Facts:
θ sukla <- drafu bafek
θ skagi <- kufleper
θ plebas <- kufleper fluruk numol dapedra lumu
θ delur <- vugrir bribrel
θ plefal <- vugrir vasan
θ flebrubrus <- vugrir triti kopok tage
θ plokluk <- drodrum drutim
θ toskik <- drodrum
θ trumin <- geflim
θ fezipek <- trumin zofi fluskitam
θ lekel <- triti skivon
θ brestimer <- vaston gaflufa
θ budur <- stivi grutru
θ kufleper <- stivi numol drutim
θ tizek <- keze flamem fluskitam plebas
θ gruvon <- davurim
θ ledodek <- davurim delur
θ lumu <- fezipek dreflu
θ puzom <- metin bretre
θ brizur <- skagi
θ davurim <- numol dridabi
θ rirer <- numol botren vuse
θ geplom <- numol plokluk
θ lotribos <- fostu
θ bunes <- baber
θ vokli <- baber
θ triti <- zofi puzom skivon
θ dratir <- dreflu brizur
θ brotom <- klasol
θ drafu <- klasol
θ lalo <- flamem tizek badoni
θ flugrem <- vokli puzom bretre
θ badoni <- vokli
θ truskik <- kopok
θ nule <- ranisu
θ botren <- funam vuse
θ fluruk <- funam kimel
θ skivon <- sigrik
θ gaflufa <- plokluk
θ dreflu <- gaflufa kimel
θ vuse <- dapedra
θ davus <- toskik botren rume
θ bribrel <- skovus nule
θ fluskitam <- delur
θ flamem <- pladrus rume
θ fostu <- gruvon
θ triva <- botren
θ gronu <- dridabi
θ bafek <- dridabi
θ sigrik <- nule
θ matutu <- bribrel sagor
θ keze <- flugrem vuse
θ kleson <- drutim
θ grutru <- trazomis
θ kopok <- brotom
{stozofle felal klagril zofi drases badru gulekal puzom toskik dridabi lotribos brotom drovom} Ω e
{drafu runiske gristugol skagi tugro flufodum nabrum delur gruvon rume badoni} Ω b
{fevu flapas flebrubrus bridror brubrer flanik kido tritru lova gipe gamis} Ω d
{skeplar sigrik staflivek trugru drutim tafudras bustun} Ω g
{kufleper dropil geflim triti vaver fostu trelin sasok fluskitam turem gukur} Ω a
{drodrum gronu} Ω n
{lekel ranisu plebas} Ω i
{keze baber dreflu kloflum skamike} Ω o
{kedu sukla} Ω l
{flanutram nule} Ω k
{truskik kleson bunes soza gribo} Ω m
{zurak rirer numol bragres trekek kimel tedreklu bribrel beskil plefal} Ω c
{skipok pludros drufen skivon flugrem davus tizek} Ω h
{vuvigar lustemum platru funam plokluk gaflufa skovus breflu botren} Ω f
{brestimer noflaple brizur brusi} Ω j
[stozofle stivi botren plebas] ρ fluruk
[lalo tugro flamem sigrik tritru drovom] ρ klogavun
[drafu lekel geplom trelin badru klone breflu tasan gribo] ρ vastagrok
[fevu dropil lustemum staflivek davus rume] ρ tivor
[felal flanutram trekek pludros skovus noflaple] ρ fasezu
[skeplar vokli flugrem brizur badoni] ρ vaston
[kufleper kleson gulekal kopok tedreklu mugrok] ρ trumin
[vugrir flebrubrus skagi gaflufa trugru dridabi nule tizek brotruvel brusi] ρ dapedra
[drodrum flapas keze ranisu brestimer funam lozeri beskil siklas brotom lumu] ρ bafek
[geflim runiske vuvigar kleplek voskel puzom vasan skivon bribrel soza] ρ triva
[matutu platriske numol fostu drases gronu kido skamike trusuplum] ρ trazomis
[plurir triti gristugol bragres bunes plokluk bretre bustun] ρ tage
[zaflek rirer flufodum] ρ sagor
[davurim kedu kloflum gruvon lova lotribos gukur] ρ ledodek
[klagril brubrer platru] ρ grutru
[fezipek zurak vaver dreflu daplu drutim kuplak gamis] ρ pladrus
[truskik zofi] ρ flostok
[bridror skipok toskik delur fluskitam vuse tafudras] ρ metin
[baber stupon nabrum kimel gipe] ρ zuflizi
[sasok] ρ klasol
[flanik skalal klezek] ρ flastin
[sukla drufen] ρ budur
[klunaflor turem] ρ dratir
[plefal] ρ leklan
φ p <- stozofle skeplar kufleper vugrir plurir triti flebrubrus klagril flanutram fezipek kleson brubrer skagi numol fostu zofi geplom dreflu trelin lustemum flamem sasok badru kloflum brestimer funam bunes vasan gaflufa sukla toskik kido lozeri trugru skalal fluskitam botren turem lova beskil vuse tizek drutim brotruvel rume badoni kuplak bretre gamis gribo bustun
φ s <- lalo fevu matutu stivi davurim truskik zurak tugro flufodum gulekal skovus tritru breflu gruvon skivon klunaflor nule flugrem brizur soza tasan
φ q <- drafu felal drodrum dropil geflim runiske gristugol platriske vuvigar baber kleplek stupon voskel vokli puzom kopok gronu platru pludros delur klone skamike drufen dridabi davus lotribos brusi gukur plefal plebas brotom drovom lumu
φ r <- flapas lekel zaflek keze kedu bridror vaver skipok rirer bragres drases ranisu trekek flanik sigrik staflivek plokluk nabrum kimel noflaple tedreklu bribrel klezek daplu gipe mugrok siklas trusuplum tafudras

Known rows:
 -4   1  -3   7  -1   1  13  -4   0   5 -10  -7   0   5   4   9  -1 -14 -12   7 -16   0   5 -10   2  -2 -> trugru
 -2   8  -4  -6   5   2 -16   5   9   5   5   1 -26 -11   0  -4  -5 -10  -7 -10   3   4   0   4   4   6 -> vasan
 12   4   0   2   2   2   5  -4   2   9  14  -6  -2  13  -3   8  -2  -6 -10  19 -16   6   2 -15   9   0 -> skagi
  3  14   1 -12   6   2   3   0   9   2  43   8 -33  17  -7  17  -9 -14 -16  14 -16  25   8 -75  13  -8 -> brizur
  6   9  -9 -12   6   6  -9  -9  17 -13   1  -1  12  12  -8  -4  -5   0 -20  14   5   5  -5  -4   4   6 -> dratir
-13 -25  10   7 -10   0  17   3 -21  -5  -8  -2  15  -8   9 -19   4  20  19   8   5 -20  -7  17 -19   3 -> sigrik
  5   6  -8 -11   9   5  -4  -9  14  -7  -3  10   8   3  -4  -2  -5  -3 -17 -13   7   4  -2  -5   6   8 -> tivor
  1   1  -4   0  -1  -1  11  -5  -1  14  -8 -10  -8  12  -1   6  -1  -5   3   4   0   2   5 -11   9  -8 -> fostu
 12  -2   5  -4   1   0   8 -11  -3  25  13  -4 -17   8   3   2  -2   2  -1  -3 -12   9   4 -10   4   0 -> zofi
  1   4   0   8   1  -1 -35  17   3  -6 -14   4   1 -21  -1  -5   6   5  -3 -10  11 -10  -2  48   1   8 -> kleplek
  3   5  -4  -1   0  -1   6  -2   0   8  -8  -6  -7   5  -1   4  -1 -12   4  -6   3   3   2  -4   8  -5 -> brubrer
  5   4   2   9   1  -4 -32   8   6  -7  -7   2   9 -30   0  -8   5   6   6 -18   6  -3  -1  61 -12   7 -> vokli
 2  4 -5  0  0 -1  9 -2  1  8 -6 -5 -6  3 -1  6 -2 -8  8 -6  4  1  3 -7  7 -6 -> kido
  5   2  -2   0  -3  -2   9 -11   2  11  -2 -18  -9   9   0   0  -2  -2   7   3 -10   6   2  -4  -1  -6 -> fluskitam
  2 -18  15   4  -3   0   7   7 -21 -18  20  28  12  -2  -1  -7   6  29  10   1   8 -12  -9   7  -8   7 -> noflaple
 10   2   2  -1   1  -2   8 -10  -3   4   7   2  -9  16  -3  11   1   5  -2   1 -12  10   3 -13   6  -6 -> toskik
-16 -16   9   8  -4   1   5  10  -8 -27   4  16  23 -17   3 -16   5  22  10   5  11 -18  -8  10 -16   7 -> kedu
 -9   2  -3   2  -2   0  11  -5   0   8 -11  -7  -3   6   3   7   0  -4  -6   5  -9   1   7 -16   3  -5 -> bustun
 0  2 -3  0 -1 -2 13 -6 -2 12 -9 -6 -6 10  0  8 -1 -6  5 -1  0  1  5 -8  7 -8 -> trelin
 -8 -12   6   6  -2   0  -2  16  -6 -30   6  15  21 -20   0 -20   3  14  18  -4  21 -18 -12  22 -12   8 -> zaflek

Rows:
No name comes twice in this set of rows, the named rows included.
  1   0   3   5   2   0 -33  12  -1  15  -6  -1   5 -31   4  -9   3   1   1 -11  14 -11   1  57  -7   9 : kopok
 -8  19  -6 -11   6   2  -4   8  18   0  26  -3 -33  -5  -3   6 -13 -31  -8   3  -2  18   6 -58   7  -6 : davurim
 12  -5   7   6  -3  -1 -21   2 -10  20  -3  -6   7  -4   2  -1   6  15  -1  12  -2  -6   2  42  -5   3 : delur
  1  12  -5  -3   4  -1 -14  -3  14 -14   9   0 -12 -13  -5  -1  -3  -7   1  -7  -1  11   0  10  -7  -1 : flamem
-16 -18  10   9 -11   0  12  -1 -15 -33   0   5  25   1   1 -10   8  32   3  32  -7 -14  -8   4 -25  -1 : rirer
  9   0  -5  -4   1   2   4  -2 -15  19  -6 -15 -10  -1   1   4  -6 -29  -2  10  -6  -2   0  24  -3  -5 : flebrubrus
  8  -8   2  11  -8  -4 -15   4  -7  14 -20 -16   0  -1   3  -8   9  15   7   0  -4  -7  -2  43   3   2 : geflim
-10  -6   7   7  -4   0 -18   1 -14  16 -18  -6  13  -9   8   5   9  16 -16  22  -9 -12   7  38 -15   0 : plefal
-18 -21  14  12 -11   1  14   0  -3 -18  10   1  23  -4   6 -21   7  41   8  21  -6 -13  -7 -17 -17   8 : kimel
  1   8  -1  -8   3  -1  19  -3  -1  10  22   5 -33  19  -2  22  -7 -22  -6  -4 -17  21  10 -66  13 -14 : gulekal

Now the same things, written a new way:
Known rows:
 15   5  25  -3   7 -19  -8  -5  -1  -5  -6  13  -4  19   2 -11 -17   2  10   7 -20  20  13  30  -6  -4 -> daplu
-10   0  -9  -1  10   9   6   4   8   6  -6   6  17  -2 -16  13  12 -12   8  -4  -3  -4  13 -23   9   0 -> budur
-15 -10  10   2   3  14   3  20  10  -4  -9   0  -7  -4  15  -6   2  -7   6  10  -1  -8  -4 -27 -13 -27 -> platriske
  1   8  -6   6   4  19  17   1  30   7   0  -1   8   7  -1   3   2 -12  -2 -18  -3  -2  -3 -16   1   3 -> trazomis
 13   2  24  -2   5 -18  -7  -5  -1  -3  -6  14  -4  18   3 -10 -17   1  11   7 -19  20  13  32  -3  -4 -> trusuplum
-23  -3  10  22   4  13  13  19  18 -22 -29   0   3   8  -1 -11  17   8   3  15   2 -20 -19 -13 -13 -36 -> brusi
 -5 -13  13  11   4 -27   4 -13  -5 -21 -14  -9   9   7 -26  -9  32  23 -38  33  -7 -28 -13  36   7   0 -> truskik
  9  -6  16  17   7  -1  33  -5 -30  21   8 -17   0   4   1   8  -3  39   6 -11  32  -4   3  -4   7   2 -> lustemum
  6 -14  11 -11 -18 -14 -16 -18 -39   7 -20   1  -9 -31 -10   4  28  -1 -16 -14   2 -41   6   1  20  12 -> flebrubrus
 -5  10  -5  -9   2   6   5   0  17   6  -9   8  18   3 -11  16  18 -13  11  -6   5   0  -1 -26  27  -1 -> triva
-15   4  22   1 -15   5 -20   6   1 -21 -20 -19 -13   0  15  11  40 -10  -6   9  10 -32 -35 -16   2 -14 -> puzom
-24   2  -4   4  -4  13 -16  10  24 -13   7   3 -13   4  10  -5  11 -27   8   1   3  -7 -30 -25  -7 -12 -> geflim
 16   2  21  -1   7 -17  -9  -5  -5  -6  -6  14  -1  16   3 -10 -18   3   9  10 -19  19  13  33  -7  -3 -> klezek
  7 -13  -7 -14  10 -16   8   0  24   4  12  16   6  -2  -4 -22 -19   7 -11  24 -10  20   8   4   7   3 -> zurak
  6  -4 -25   1 -13   5   2  -1  -8  -3 -11  11  -1 -19   3 -16 -11  18  -5  -5   4   2   4   1  -1  -3 -> sasok
  2  15  -9  15 -26   5 -11 -17 -13 -10   0 -18 -11  -2   4   1  25  10 -21 -22  12 -22 -27  20   0  14 -> zofi
  8  -7   8  -8   1  -9   7  -7  16   2   6   2   8   5   0 -16  -1  16 -14  20 -12  13  14   6   3   5 -> tasan
 -1 -12  31  13  12 -19  19 -18  -7  15  45 -29  -4  26  -9   6  12  19 -17  10  17  -7  -9  15   2  21 -> skovus
-29   7 -33  -4  17  16 -21  28 -11 -18  13 -22   9  -4  -6  46   5 -34  14  20   9   0 -10 -15 -22  -6 -> lumu
 13   9  -8 -21 -14  -5 -12  -5 -19  16  14  -5  -4  -9  12  19   0   9  15 -12  34  16  -9 -18  28  17 -> badoni

Rows:
No name comes twice in this set of rows, the named rows included.
  6  19  -7 -10  -4   7  -1   6  29   0  -4  -6   7   6   6  21  12 -12   0  -9  15   7 -23 -17  19   6 : pladrus
 15  10  35   8  -3 -10  -6 -11  -9 -15 -21  -2   3  26   1  -3   4  12   2   5 -22   8  16  38 -11  -5 : drases
-34 -27  10  12  25  -3  12  13  -5  11  14   6  -9  -4  -9  -2   1 -19  13  10   5 -24  -3 -29  -8 -18 : gronu
  4  14 -12  15 -12  -1   5   3 -14 -21 -41   0  16   1 -20   9  27  37  -5   5  24 -11 -21  13  22  -8 : bunes
 12  22 -11   1  -6  -2 -31  -1 -11 -43 -24 -23   1  10  -3  15   3 -21 -35   9 -41  -9   1  79 -39   9 : ranisu
  4  16 -22  16  11  14  21   8 -31   6  34 -47   9  13  -2  49 -10  22   5 -11  46  13 -14  14  -9  20 : funam
 -7  -5  -7 -23   7   0 -10  28  27   6  28   5 -23 -10  34  -1 -27 -27  16  12  25  19 -39 -38   5 -13 : baber
  8   9  19  18   8 -19   2  -1   1 -21 -24  10   6  27 -13 -11  -4  18   2  16 -17   8  -1  49  -8 -13 : noflaple
 15   9 -20 -39  28 -34 -31  20 -18   0  29   8   2   2  -1  40 -45 -33  21  26   6  49  -6  30   9  17 : keze
  0   1  12  19  -3  -8  18 -10  18 -19 -18  -6  21  22 -18 -17  24  37 -21  26  -7  -4   0  24   3  -5 : soza
-13   9 -13  22   0  -7   3 -16  16 -19   7   0  24  28 -34  -8  22  18  -7  19 -11   6   2  17  -3  10 : brizur
-16 -14  44  18  17   7  29  12  -9  12   8 -24  -8  14  14   9   9  15  17   9  24 -16  -9 -32  -6 -24 : vuvigar
 -4   9  37  25  19 -21   5 -18 -22  10  34 -10   2  50 -21  17   2  12  35  -3   8  20   8  25  -4  11 : plokluk
-11  -9  -4   2   5 -13  -5 -19   5   2  28   2   5   6 -24 -10  11  -8 -14  10 -17  -5  11  11  -2  20 : davurim
-11   7 -53  19  11  11  11  12 -29 -18 -17  -9  32  -5 -40  30   4  15  -4   5   5  -7  12  25 -12   0 : brestimer

Now the same things, written a new way:
Known rows:
  7   1   6  22 -10   5 -19  18 -11   1  -4  17  15  -9  44   4  13   8  21  -3   7  15   3  21 -34  20  12 -47   3   4  -3   8 -29 -53  13  -3   0  20  32 -> trugru
  8  19  -1  50   4  -3   7   5  24  18  27  29  34  29  -7 -20  19   9 -25   3 -11  -8  14  29  -1  12 -29   5  11 -46   2  -1 -12  62   4  10 -13 -23 -28 -> puzom
  5 -24  16  56  -7   2  -9  19  -9   0   6  36  10 -14  39   6   7  15  27   5   7  10  10   9 -31  30  10 -47  -4 -21 -16  12 -35 -25 -17 -14 -11  15  32 -> flanutram
 24 -14  17  85 -11   0 -29  19   5  16  27  30  20   1  13   0  18  22  -2  -3 -10   9 -17  25 -25  11  27 -40  21 -12  -5   7 -38  20  -4   9 -47  -6  30 -> badru
 -7 -28  25   0  19  21  21 -27 -10  16  34  18 -12  29 -20  21 -26  -9   2  11  16  -1  14 -21 -18  35 -28  25 -14 -31 -41 -10  13  40  -5 -13  16 -26 -39 -> kimel
-10   2  14 -36  12   2  -6  -5   0  -4   3  -6   7  17 -21 -26 -13  -9   9  -6  20  11  19  -1 -24  25 -25   3 -13 -23 -19  15   7 -13  26  19  34   1 -11 -> drafu
 12  25  20 -33  19  19  28 -28 -33   2  -1   7  -7  34 -27  -5   7 -16  -6   5  20  -4  21  -3   8 -16 -18  46 -37   1 -15   4  22 -39  29 -15  12 -16 -19 -> soza
  5 -24  12  32   3   4 -16  12  -2  15  16  24   2 -12  20  11  -1  14  18   2   9   7  -4   5 -37  24  36 -46   5  -7  -6   7 -19 -14  -6   6 -11   5  32 -> plurir
-24   2   4   7  17   6   6 -11  14   0   7  15   2  13  -2  -3  -9   0   0   7  14  -2  14   2 -14   6 -12   9   0 -29 -18  18   4  13  -6   1  -4 -12 -25 -> kleplek
-26  -5   8  20  18  10   4 -24  23  10   5  22   2   8  -3 -10   3   2  11  -6  -1 -18  16   0 -21  17  24  -3   6 -15 -16  17  -6   7  -4 -17  -3   8 -19 -> triva
  5 -49  11 -37  21  19 -17  14   2  19  20   2 -20 -11   2  11 -44  28   7  -3  20  13  -4 -15 -49  35  64 -49  23  10  -4 -14   2  -9  22  -2  34  -1  31 -> kufleper
 -8  12  18 -33  14   8  10 -23 -24  -2   5  -1  -3  32 -17  -5  -7 -26   5   2  26  -6  22  -2 -10  -2 -22  27 -22  -8 -23  11  15 -31  24   1  17  -6 -14 -> nabrum
  6 -14  28  43   1  -1  17 -15 -23  23  16  22   9  32  -2  -2  15  -5  -4   5  -2   1  28   2  -2  16 -70  25 -17 -39 -44   0 -13  24 -12 -16   4 -19 -41 -> ranisu
-12 -15  16  15  10   6  -5 -21  15  18  16  15   9  17 -10 -16   4  -3  14 -11  -6 -12  17   2 -28  38   5 -10   5 -20 -23   6  -9  16  11  -6  18   9 -15 -> klasol
 20   2   7   7   4   0 -32  15   2  22  13   4   9  -2   1 -11   9  17  -2 -11   3   8 -19  20 -31  -1  54 -44  21  19  15   6 -13 -23  27  31 -15   1  40 -> lustemum
 11  -7  12  26  -5  -1 -17  22 -10  -1  -2  19  12 -10  29 -11  10  11  20  -5   9  10   9  15 -29  14  22 -46  -1  -4   0  14 -29 -47   7   0  -2  18  41 -> skeplar
 -9 -14  17  16   9  10  -9 -22  15  23  14  21  13  22 -18 -14   5  -1  16  -9  -2 -11  17   3 -29  36   6 -12   9 -24 -27  11  -8  11   8  -5  18   8 -12 -> pladrus
-26 -14  15  19   9   3  -4 -24  12   8  17  14   3  17  -1  -8   1 -10  15  -8   0 -19  14   4 -28  21  15  -6   9 -15 -24  14 -10   5   4 -13   0   9  -9 -> dratir
 18 -22  10  24   2   1 -10  20   1  29  21  29  12 -10  13   3   3  21  16   1   5   9   2   5 -38  42  30 -53   2 -16   1  -6 -19  -2   2  14   9   4  29 -> bretre
 13 -40  11  -1  16  12 -21  13  11  35  36   8  -9  -8  -5  14 -25  29  -1  -4   4  10 -22  -6 -45  34  63 -46  26   6   2 -18  -5  27  14  19   5 -13  24 -> dreflu

Rows:
No name comes twice in this set of rows, the named rows included.
-12 -11  13  14   9   3  -1 -19  14  19  21  19  12  19  -9 -15   4  -6  14 -10  -3 -17  20   5 -28  38   8 -12   6 -25 -17   4  -9  18  10  -6  19   8 -10 : metin
  4  12   8  53  -8  11 -15  -5  15  11  23  11  28  34   0  -4  12   4 -18   0 -15  12  -6  28 -13  18 -50   9  21 -30 -27   3 -20  47  14   7 -18 -19 -38 : dridabi
 24 -13   9 -10   4  12 -21  14  -9  38  -6  25  15  -6  -2  -3   2  23  24   0  18  13   8   3 -37  32  33 -60   7  -5  -6  11  -5 -49  10  20  34  14  36 : badoni
-10 -17  19  16   9   5  -8 -19  14  12  19  15  10  20 -15 -17   0  -6  14 -12  -1 -12  16   2 -30  38   7 -11   4 -24 -25   8 -10  15  11  -7  16   8  -9 : trazomis
-22  -4  11   8  10   2  -1 -13   4   0  16   9   3  20  -2  -2 -10 -13   5   4  17  -3  12   5 -21   9 -21   7   2 -27 -26  17   1   9   0   8   0  -9 -17 : stupon
-16 -25  18  16  12  -8  -5 -20   5  39  12   8   1  14  -5 -20  13   2  10 -17 -12 -11  19  -2 -28  29  -7 -11   9 -16 -29   6 -13  11   1   1  22   6 -23 : bafek
  1 -15   7  28  -2  11 -17   8  -2  18  14  23   5 -10  36  27   2  13  21   4   6  11 -10   9 -40  30  27 -46  12   2  -9   1 -21 -19   0   4  -9   6  20 : brotruvel
 16 -19   6  23  10   8  -7  19  10  23   6  30   7 -19  15   0  -1  35  11   1   1  13   1   1 -29  34  38 -48   2 -12   3  -3 -17  -1  -4  -1   5   2  17 : vasan
 -3   0  25  48  -1   5  20 -16 -19  -6  28  31  11  38   0   8   6 -26   3  12  13 -11  25   9  -3  11 -49  27 -20 -42 -36   7 -10  20  -9 -18 -16 -15 -19 : lekel
 20 -29  17  27   2  10 -19  17   0  24  11  23   8 -12   9   1  -4  30  14  -2   2  19  -4   0 -36  41  25 -49   6 -11 -11  -1 -20  -5   1   5   8   4  21 : vuse

